Here is a tiny trained network, its code and every weight. The questions are about switching its units off for an input and a target symbol, where a switched-off unit gives its printed mean instead of its output.

import numpy as np


def w(rows, s, z=0):
    codes = np.array(rows[::2]) - 128.0
    scale = np.full(codes.shape[1], s)
    scale[-1] = z or s
    return codes * scale


def norm(h):
    return h / np.sqrt((h * h).mean(-1, keepdims=True) + 1e-5)


def f(y):
    return y / 2 * (1 + np.tanh(0.7978845608 * (y + 0.044715 * y**3)))


def softmax(a):
    e = np.exp(a - a.max(-1, keepdims=True))
    return e / e.sum(-1, keepdims=True)


def log_softmax(a):
    a = a - a.max(-1, keepdims=True)
    return a - np.log(np.exp(a).sum(-1, keepdims=True))


def net(x, mask):
    ids = ['αγδεζηθλμξπτφψω'.index(c) for c in x.split()]
    T = len(ids)
    res = E[ids] + P[:T]
    u = 0
    for l in range(3):
        q, k, v = (norm(res) @ M[l].T for M in (Q, K, V))
        z = softmax(np.where(np.tri(T) > 0, q @ k.T / 2**0.5, -1e9)) @ v
        res = res + np.where(mask[u], z, O[l][:, -1]) @ O[l][:, :-1]
        u += 1
        y = f(norm(res) @ A[l][:, :-1].T + A[l][:, -1])
        res = res + np.where(mask[u : u + 4], y, B[l][:, -1]) @ B[l][:, :-1]
        u += 4
    return log_softmax(norm(res)[-1] @ U[:, :-1].T + U[:, -1])


Q, K, V, O, A, B = {}, {}, {}, {}, {}, {}
E = w([
[3,69,106,163],'α',
[201,83,164,116],'γ',
[49,149,123,230],'δ',
[44,51,126,178],'ε',
[148,136,173,106],'ζ',
[124,128,182,120],'η',
[114,168,144,174],'θ',
[56,55,180,96],'λ',
[156,141,169,120],'μ',
[231,111,182,110],'ξ',
[130,99,156,150],'π',
[168,129,168,129],'τ',
[69,78,109,160],'φ',
[181,104,168,142],'ψ',
[99,113,162,137],'ω',
],0.0043)
P = w([
[132,122,51,76],'0',
[70,251,185,115],'1',
[240,88,27,210],'2',
[40,207,224,163],'3',
[183,150,26,216],'4',
[33,215,218,160],'5',
[195,155,18,204],'6',
[29,209,228,160],'7',
],0.0028)
Q[0] = w([
[41,116,121,123],'0.h1',
[33,251,208,79],'0.h1',
],0.0028)
K[0] = w([
[152,185,168,150],'0.h1',
[102,196,253,122],'0.h1',
],0.0046)
V[0] = w([
[70,99,183,86],'0.h1',
[218,248,242,108],'0.h1',
],0.0018)
O[0] = w([
[103,126,146,115,249],'0.h1',
[120,3,32,117,202],'0.h1',
],0.003,0.00015)
A[0] = w([
[111,99,139,92,254],'0.n1',
[129,86,112,214,41],'0.n2',
[171,140,112,116,87],'0.n3',
[187,172,253,63,203],'0.n4',
],0.0038,0.00076)
B[0] = w([
[186,192,251,117,150],'0.n1',
[171,178,136,84,178],'0.n2',
[14,109,114,155,107],'0.n3',
[211,243,191,210,252],'0.n4',
],0.0031,0.0014)
Q[1] = w([
[131,124,3,170],'1.h1',
[150,28,77,203],'1.h1',
],0.0041)
K[1] = w([
[211,237,68,2],'1.h1',
[189,145,57,60],'1.h1',
],0.003)
V[1] = w([
[153,235,134,223],'1.h1',
[177,137,42,3],'1.h1',
],0.0027)
O[1] = w([
[156,109,200,213,246],'1.h1',
[128,252,122,128,14],'1.h1',
],0.0045,0.0014)
A[1] = w([
[42,2,38,67,117],'1.n1',
[128,75,30,222,7],'1.n2',
[159,139,144,229,34],'1.n3',
[100,138,125,237,148],'1.n4',
],0.0037,0.0017)
B[1] = w([
[254,146,142,128,119],'1.n1',
[172,164,185,76,151],'1.n2',
[161,130,167,96,196],'1.n3',
[208,75,133,109,252],'1.n4',
],0.0047,0.0019)
Q[2] = w([
[255,62,46,154],'2.h1',
[211,148,54,135],'2.h1',
],0.0063)
K[2] = w([
[104,234,10,1],'2.h1',
[157,231,97,61],'2.h1',
],0.0059)
V[2] = w([
[132,207,41,254],'2.h1',
[205,105,52,25],'2.h1',
],0.0045)
O[2] = w([
[69,104,92,254,168],'2.h1',
[94,211,196,148,8],'2.h1',
],0.0078,0.0017)
A[2] = w([
[182,126,139,140,142],'2.n1',
[171,138,111,124,182],'2.n2',
[2,73,72,55,24],'2.n3',
[145,185,55,203,3],'2.n4',
],0.0085,0.003)
B[2] = w([
[69,136,138,87,249],'2.n1',
[48,101,115,101,192],'2.n2',
[31,247,145,107,160],'2.n3',
[170,151,47,2,176],'2.n4',
],0.0065,0.002)
U = w([
[164,42,126,105,159],'α',
[134,70,114,179,129],'γ',
[138,75,144,117,122],'δ',
[127,178,147,185,33],'ε',
[130,166,72,81,196],'ζ',
[129,79,93,64,5],'η',
[61,141,212,51,166],'θ',
[60,179,157,150,243],'λ',
[138,196,161,146,57],'μ',
[148,173,82,204,140],'ξ',
[168,167,70,109,234],'π',
[197,152,166,7,28],'τ',
[93,97,83,227,87],'φ',
[131,156,201,149,160],'ψ',
[122,148,72,79,108],'ω',
],0.011,0.0021)

Each question gives the input, a string of symbols that net reads in full, and the target symbol t.
The units are the heads (2 rows each of Q, K, V and O) and the neurons (one row each of A and B). Each row of codes is followed by its name. A weight is (code - 128) times the scale printed after its matrix; where a second scale follows, it is the last column's (O, A, B and U).
mask holds one flag per unit, layer by layer, with each layer's heads first. A switched-off unit (its flag False) gives its mean, the last column of its rows in O or B, instead of its output. The means were averaged over made-up inputs and are rounded, as every weight is.
A unit's drop is (log p(t) with every unit on - log p(t) with that unit switched off) / (log p(t) with every unit on - log p(t) with every unit switched off).
The circuit of an input: a set's keep is (log p(t) with only the set's units on - log p(t) with every unit switched off) / (log p(t) with every unit on - log p(t) with every unit switched off). Starting from the 12 units with the biggest drops (on a tie, the unit counted first), units are removed one at a time, each time the one whose removal leaves the highest keep (on an exact tie, the one counted first), for as long as the keep stays at least 0.8.
units of the circuit, in order: the units of the circuit, biggest drop first
unit that matters most: the unit with the biggest drop
top k neurons: the k neurons with the biggest drops, biggest first
k most important neurons of layer l: the k neurons of layer l with the biggest drops, biggest first
input ψ λ λ, target ξ: top 2 neurons : [1.n4 1.n1]
input ω λ μ θ ω, target α: units of the circuit, in order : [2.h1 2.n4]
input λ ξ ξ, target τ: units of the circuit, in order : [2.h1]
input λ φ ψ ω π τ ζ, target τ: units of the circuit, in order : [2.h1 1.h1]
input θ ξ α ε ω λ γ, target φ: units of the circuit, in order : [1.h1 0.n4 2.h1]
input λ ω λ λ δ, target τ: units of the circuit, in order : [1.h1 2.h1 1.n4]
input θ ξ λ μ ω μ μ, target φ: units of the circuit, in order : [1.h1 2.h1 0.n4]
input θ δ ω γ ζ θ ξ, target φ: top 2 neurons : [0.n4 0.n1]
input ψ λ ψ, target ξ: 3 most important neurons of layer 1 : [1.n4 1.n2 1.n3]
input ψ γ ω, target ξ: top 3 neurons : [1.n4 1.n3 2.n4]
input λ δ ω, target τ: units of the circuit, in order : [2.h1 1.h1]
input η τ φ π, target α: units of the circuit, in order : [2.h1 2.n3]
input ε λ λ τ α, target θ: 3 most important neurons of layer 0 : [0.n4 0.n2 0.n3]
input λ ω ψ θ η ω α, target τ: units of the circuit, in order : [2.h1 1.h1 1.n1]
input θ ζ π, target φ: unit that matters most : 1.h1
input ψ ζ ψ, target ξ: top 2 neurons : [1.n4 2.n4]
input ε τ ω μ λ μ ζ, target θ: top 4 neurons : [0.n4 1.n1 2.n1 2.n2]
input ε π φ ψ ω, target θ: top 2 neurons : [0.n4 1.n1]
input ε μ α α ξ ω λ, target θ: top 2 neurons : [0.n4 2.n1]
input λ ψ τ γ ζ, target τ: units of the circuit, in order : [2.h1]
input ψ ω ω λ γ, target ξ: top 4 neurons : [1.n4 2.n4 1.n3 1.n2]
input λ ζ φ, target τ: units of the circuit, in order : [2.h1 1.h1]
input ψ α ε, target ξ: 2 most important neurons of layer 0 : [0.n4 0.n2]
input θ μ ξ γ τ, target φ: top 3 neurons : [0.n4 0.n1 1.n1]
input ψ θ θ τ θ φ ξ, target ξ: top 2 neurons : [1.n4 2.n4]
input θ π η ω μ, target φ: top 2 neurons : [0.n4 0.n1]
